Here is a tiny trained network, its code and every weight. The questions are about switching its units off for an input and a class, where a switched-off unit gives its printed mean instead of its output.

import numpy as np


def w(rows, s, z=0):
    codes = np.array(rows[::2]) - 128.0
    scale = np.full(codes.shape[1], s)
    scale[-1] = z or s
    return codes * scale


def norm(h):
    return h / np.sqrt((h * h).mean(-1, keepdims=True) + 1e-5)


def f(y):
    return y / 2 * (1 + np.tanh(0.7978845608 * (y + 0.044715 * y**3)))


def log_softmax(a):
    a = a - a.max(-1, keepdims=True)
    return a - np.log(np.exp(a).sum(-1, keepdims=True))


def net(x, mask):
    res = np.array(x, float).reshape(1, 5) / 4 @ E
    u = 0
    for l in range(3):
        y = f(norm(res) @ A[l][:, :-1].T + A[l][:, -1])
        res = res + np.where(mask[u : u + 16], y, B[l][:, -1]) @ B[l][:, :-1]
        u += 16
    return log_softmax(norm(res)[-1] @ U[:, :-1].T + U[:, -1])


A, B = {}, {}
E = w([
[254,190,157,185,160,128,65,90,178,229,117,205],'x0',
[84,52,70,84,63,114,49,63,120,201,153,141],'x1',
[160,83,156,31,228,244,102,115,67,159,55,86],'x2',
[74,216,98,56,216,60,61,161,191,143,160,95],'x3',
[104,120,110,122,214,69,180,137,20,180,151,204],'x4',
],0.00046)
A[0] = w([
[55,95,144,132,129,113,149,156,84,69,150,54,2],'L0N1',
[96,158,139,187,77,70,149,136,184,116,184,160,86],'L0N2',
[116,109,230,42,175,211,105,132,105,167,94,119,42],'L0N3',
[143,122,60,140,135,114,149,130,141,145,74,110,59],'L0N4',
[113,142,109,125,165,115,103,143,157,141,111,128,98],'L0N5',
[94,25,54,74,63,143,29,48,128,193,193,163,72],'L0N6',
[107,130,198,112,125,134,116,104,123,115,172,142,131],'L0N7',
[191,180,185,187,209,157,207,237,141,25,108,113,42],'L0N8',
[136,135,144,115,120,131,131,116,120,119,151,127,133],'L0N9',
[112,132,78,106,214,63,218,117,2,177,140,238,39],'L0N10',
[89,157,121,190,51,69,159,136,201,94,196,179,72],'L0N11',
[174,156,122,113,31,193,70,87,238,41,85,38,35],'L0N12',
[158,124,87,135,157,152,134,157,143,110,151,138,53],'L0N13',
[157,28,130,212,65,164,196,102,112,165,40,130,33],'L0N14',
[156,115,65,146,145,127,124,154,136,138,112,120,114],'L0N15',
[115,123,163,121,127,135,135,117,134,138,147,122,129],'L0N16',
],0.0016,0.00093)
B[0] = w([
[144,127,81,116,116,125,186,144,176,149,121,185,98],'L0N1',
[192,115,80,146,156,113,102,116,65,120,103,82,178],'L0N2',
[183,116,63,169,129,96,128,127,80,105,114,98,179],'L0N3',
[131,147,163,125,127,138,121,139,125,114,141,128,73],'L0N4',
[147,125,149,114,105,167,123,117,110,83,145,112,119],'L0N5',
[89,220,209,122,71,64,219,80,91,193,41,70,253],'L0N6',
[137,118,117,137,131,126,129,132,134,131,113,130,131],'L0N7',
[58,168,171,95,40,68,160,27,103,217,71,86,203],'L0N8',
[126,119,126,132,141,126,123,121,128,123,126,132,132],'L0N9',
[46,41,230,238,107,179,56,214,222,183,161,40,252],'L0N10',
[190,105,85,156,166,98,100,123,26,125,90,59,214],'L0N11',
[23,24,221,222,221,115,108,222,101,247,203,109,251],'L0N12',
[108,116,161,112,105,121,114,108,126,147,91,119,70],'L0N13',
[123,203,166,83,110,146,86,128,80,58,202,169,144],'L0N14',
[125,142,150,130,137,130,141,129,120,111,133,135,118],'L0N15',
[134,120,122,136,148,120,138,117,129,131,139,130,129],'L0N16',
],0.0012,0.00055)
A[1] = w([
[235,171,143,181,156,143,40,51,184,182,144,207,23],'L1N1',
[35,78,71,76,96,142,183,150,126,27,158,85,12],'L1N2',
[86,45,134,154,181,135,116,165,113,162,161,172,33],'L1N3',
[26,71,72,85,100,141,173,141,128,29,161,72,32],'L1N4',
[171,222,201,175,205,121,235,227,177,39,50,136,42],'L1N5',
[126,131,143,125,106,150,92,123,220,102,129,89,45],'L1N6',
[87,170,29,83,204,84,81,116,198,167,124,133,59],'L1N7',
[97,199,48,36,235,55,59,158,221,130,131,102,3],'L1N8',
[59,96,82,77,71,113,61,63,144,204,148,175,65],'L1N9',
[214,157,152,167,164,143,47,73,187,172,137,183,39],'L1N10',
[229,176,142,166,145,129,37,54,157,191,131,189,17],'L1N11',
[167,72,138,17,222,242,132,139,91,153,65,124,4],'L1N12',
[186,28,157,200,48,214,198,96,63,92,118,245,82],'L1N13',
[88,72,144,146,126,142,90,150,194,132,148,137,84],'L1N14',
[152,94,161,9,207,238,124,124,88,157,69,118,37],'L1N15',
[142,144,49,223,102,36,176,142,108,111,225,161,122],'L1N16',
],0.0015,0.0005)
B[1] = w([
[118,94,104,46,175,160,216,213,144,106,69,168,244],'L1N1',
[212,164,122,95,194,169,186,176,176,177,63,223,191],'L1N2',
[131,113,179,185,127,139,113,191,186,113,173,97,150],'L1N3',
[210,152,139,100,201,172,188,196,158,175,63,223,215],'L1N4',
[34,64,140,103,23,143,117,62,47,233,104,121,158],'L1N5',
[113,77,146,163,148,135,157,131,67,149,149,177,96],'L1N6',
[163,134,173,163,62,196,157,122,79,60,129,142,164],'L1N7',
[157,158,201,122,15,240,112,99,36,43,203,172,209],'L1N8',
[126,168,198,181,139,159,185,137,81,122,55,119,152],'L1N9',
[92,86,106,84,142,137,197,190,118,96,109,131,208],'L1N10',
[100,118,95,87,139,138,222,198,142,101,83,140,233],'L1N11',
[155,138,49,239,58,23,79,140,162,59,124,80,233],'L1N12',
[93,246,162,46,153,159,49,145,128,66,207,121,228],'L1N13',
[125,125,172,174,152,151,158,176,106,132,154,137,140],'L1N14',
[137,141,58,236,65,24,106,146,140,73,139,100,254],'L1N15',
[155,84,68,150,144,156,31,136,153,55,65,27,223],'L1N16',
],0.0013,0.00055)
A[2] = w([
[71,34,210,198,166,150,84,155,209,202,212,104,94],'L2N1',
[67,62,162,188,212,110,99,164,140,199,200,138,110],'L2N2',
[213,105,70,54,190,137,203,173,204,157,89,255,64],'L2N3',
[108,160,144,114,99,77,164,12,109,223,77,115,30],'L2N4',
[173,92,52,141,178,93,85,72,106,90,115,95,51],'L2N5',
[87,155,145,112,67,71,148,13,114,233,82,113,69],'L2N6',
[158,121,32,182,124,54,110,123,107,76,127,109,121],'L2N7',
[188,150,77,49,115,143,191,63,159,109,125,179,10],'L2N8',
[190,102,18,180,141,65,63,103,125,70,116,87,87],'L2N9',
[165,131,145,143,147,155,95,168,176,101,170,139,88],'L2N10',
[86,136,146,101,116,73,187,5,121,232,61,105,5],'L2N11',
[97,85,41,65,154,131,226,173,177,97,99,184,103],'L2N12',
[61,131,211,37,162,185,216,138,103,219,173,231,106],'L2N13',
[156,187,162,59,117,187,84,86,101,40,243,191,33],'L2N14',
[148,178,163,59,103,187,90,79,75,48,236,190,26],'L2N15',
[160,89,117,147,76,120,97,120,151,194,121,162,216],'L2N16',
],0.0021,0.0014)
B[2] = w([
[34,60,180,218,249,197,146,219,38,95,222,109,246],'L2N1',
[94,88,207,145,143,209,109,157,75,64,199,91,211],'L2N2',
[81,224,81,26,197,182,240,207,170,67,82,197,205],'L2N3',
[54,122,155,80,105,85,175,98,117,169,101,90,123],'L2N4',
[166,62,104,203,97,148,111,69,233,168,141,109,127],'L2N5',
[67,145,177,48,110,110,199,128,82,156,51,103,157],'L2N6',
[165,122,112,133,76,234,66,103,162,121,52,81,223],'L2N7',
[108,75,115,181,208,132,166,138,177,170,158,127,65],'L2N8',
[191,74,63,194,14,205,51,85,219,139,38,44,240],'L2N9',
[79,91,133,125,127,86,170,96,80,176,115,109,124],'L2N10',
[80,118,204,102,80,21,171,57,86,218,129,77,134],'L2N11',
[141,239,119,56,177,164,151,183,149,75,94,196,197],'L2N12',
[170,98,65,184,76,145,75,108,183,120,77,64,253],'L2N13',
[159,180,214,89,71,63,55,76,44,86,197,184,124],'L2N14',
[196,189,196,92,83,61,46,77,78,44,218,206,123],'L2N15',
[93,193,105,113,138,155,125,147,106,28,119,118,176],'L2N16',
],0.0018,0.0011)
U = w([
[180,248,12,10,244,228,248,252,239,27,12,244,213],'0',
[247,29,9,245,10,235,7,45,244,125,11,5,220],'1',
[13,11,246,246,240,240,115,243,15,68,242,54,174],'2',
[238,245,243,28,15,31,9,17,12,10,246,241,179],'3',
[11,139,223,19,35,11,239,14,55,247,11,23,170],'4',
[139,69,126,131,194,102,139,55,167,180,199,156,92],'5',
[213,5,60,184,248,7,193,11,247,246,248,246,3],'6',
[213,10,65,185,245,13,193,10,246,248,244,245,3],'7',
],0.0036,0.0034)

Each question gives the input, the list of numbers given to net, and the class t.
The units are the neurons (one row each of A and B). Each row of codes is followed by its name. A weight is (code - 128) times the scale printed after its matrix; where a second scale follows, it is the last column's (A, B and U).
mask holds one flag per neuron, layer by layer. A switched-off neuron (its flag False) gives its mean, the last column of its row in B, instead of its output. The means were averaged over made-up inputs and are rounded, as every weight is.
A unit's drop is (log p(t) with every unit on - log p(t) with that unit switched off) / (log p(t) with every unit on - log p(t) with every unit switched off).
The circuit of an input: a set's keep is (log p(t) with only the set's units on - log p(t) with every unit switched off) / (log p(t) with every unit on - log p(t) with every unit switched off). Starting from the 12 units with the biggest drops (on a tie, the unit counted first), units are removed one at a time, each time the one whose removal leaves the highest keep (on an exact tie, the one counted first), for as long as the keep stays at least 0.8.
units of the circuit, in order: the units of the circuit, biggest drop first
most important unit: the unit with the biggest drop
top k neurons: the k neurons with the biggest drops, biggest first
top k neurons in layer l: the k neurons of layer l with the biggest drops, biggest first
input [-2,-2,4,-3,2], class 1: top 3 neurons in layer 1 : (L1N12, L1N15, L1N8)
input [-1,-3,1,4,-8], class 2: units of the circuit, in order : (L0N12)
input [7,-4,-1,-3,-7], class 0: top 2 neurons in layer 2 : (L2N3, L2N12)
input [-7,-1,0,8,-5], class 3: top 2 neurons : (L1N8, L0N10)
input [5,-2,-5,-1,0], class 0: top 2 neurons : (L1N1, L1N11)
input [8,2,-6,-7,-8], class 0: top 4 neurons : (L1N1, L0N10, L1N11, L1N8)
input [6,5,0,5,7], class 2: top 3 neurons : (L0N10, L1N2, L1N4)
input [-3,-8,-6,4,-6], class 4: top 2 neurons : (L0N8, L1N5)
input [7,8,-5,7,7], class 4: top 3 neurons : (L0N6, L0N12, L1N4)
input [4,0,-1,-4,0], class 0: units of the circuit, in order : (L1N1, L2N3)
input [3,-6,-8,-1,2], class 1: top 2 neurons : (L1N16, L0N6)
input [3,8,-2,-7,-7], class 4: top 3 neurons : (L0N6, L0N10, L1N8)
input [0,6,2,-7,1], class 3: units of the circuit, in order : (L1N13, L2N15)
input [-4,8,-2,-5,-7], class 4: units of the circuit, in order : (L0N6, L2N6)
input [-2,2,-6,5,-7], class 2: top 2 neurons : (L0N12, L1N12)
input [2,4,-3,1,1], class 4: units of the circuit, in order : (L0N6)
input [0,6,4,1,-7], class 2: units of the circuit, in order : (L0N12, L2N1)
input [7,-6,6,-6,-6], class 0: top 3 neurons in layer 1 : (L1N1, L1N8, L1N11)
input [1,-8,7,-3,0], class 4: top 2 neurons : (L0N8, L1N5)
input [-3,-1,-5,-3,4], class 1: top 2 neurons : (L1N16, L0N12)
input [-8,6,-4,-4,3], class 0: most important unit : L0N8
input [-2,-6,-3,3,4], class 4: top 2 neurons : (L0N8, L0N12)
input [5,-5,-5,-2,-4], class 0: top 2 neurons : (L0N6, L1N1)
input [0,-5,0,-7,-6], class 3: top 2 neurons in layer 0 : (L0N10, L0N14)
input [-6,-3,-6,0,-3], class 0: top 3 neurons in layer 2 : (L2N3, L2N12, L2N13)
input [6,2,5,7,-6], class 3: units of the circuit, in order : (L1N8, L0N10, L2N14)
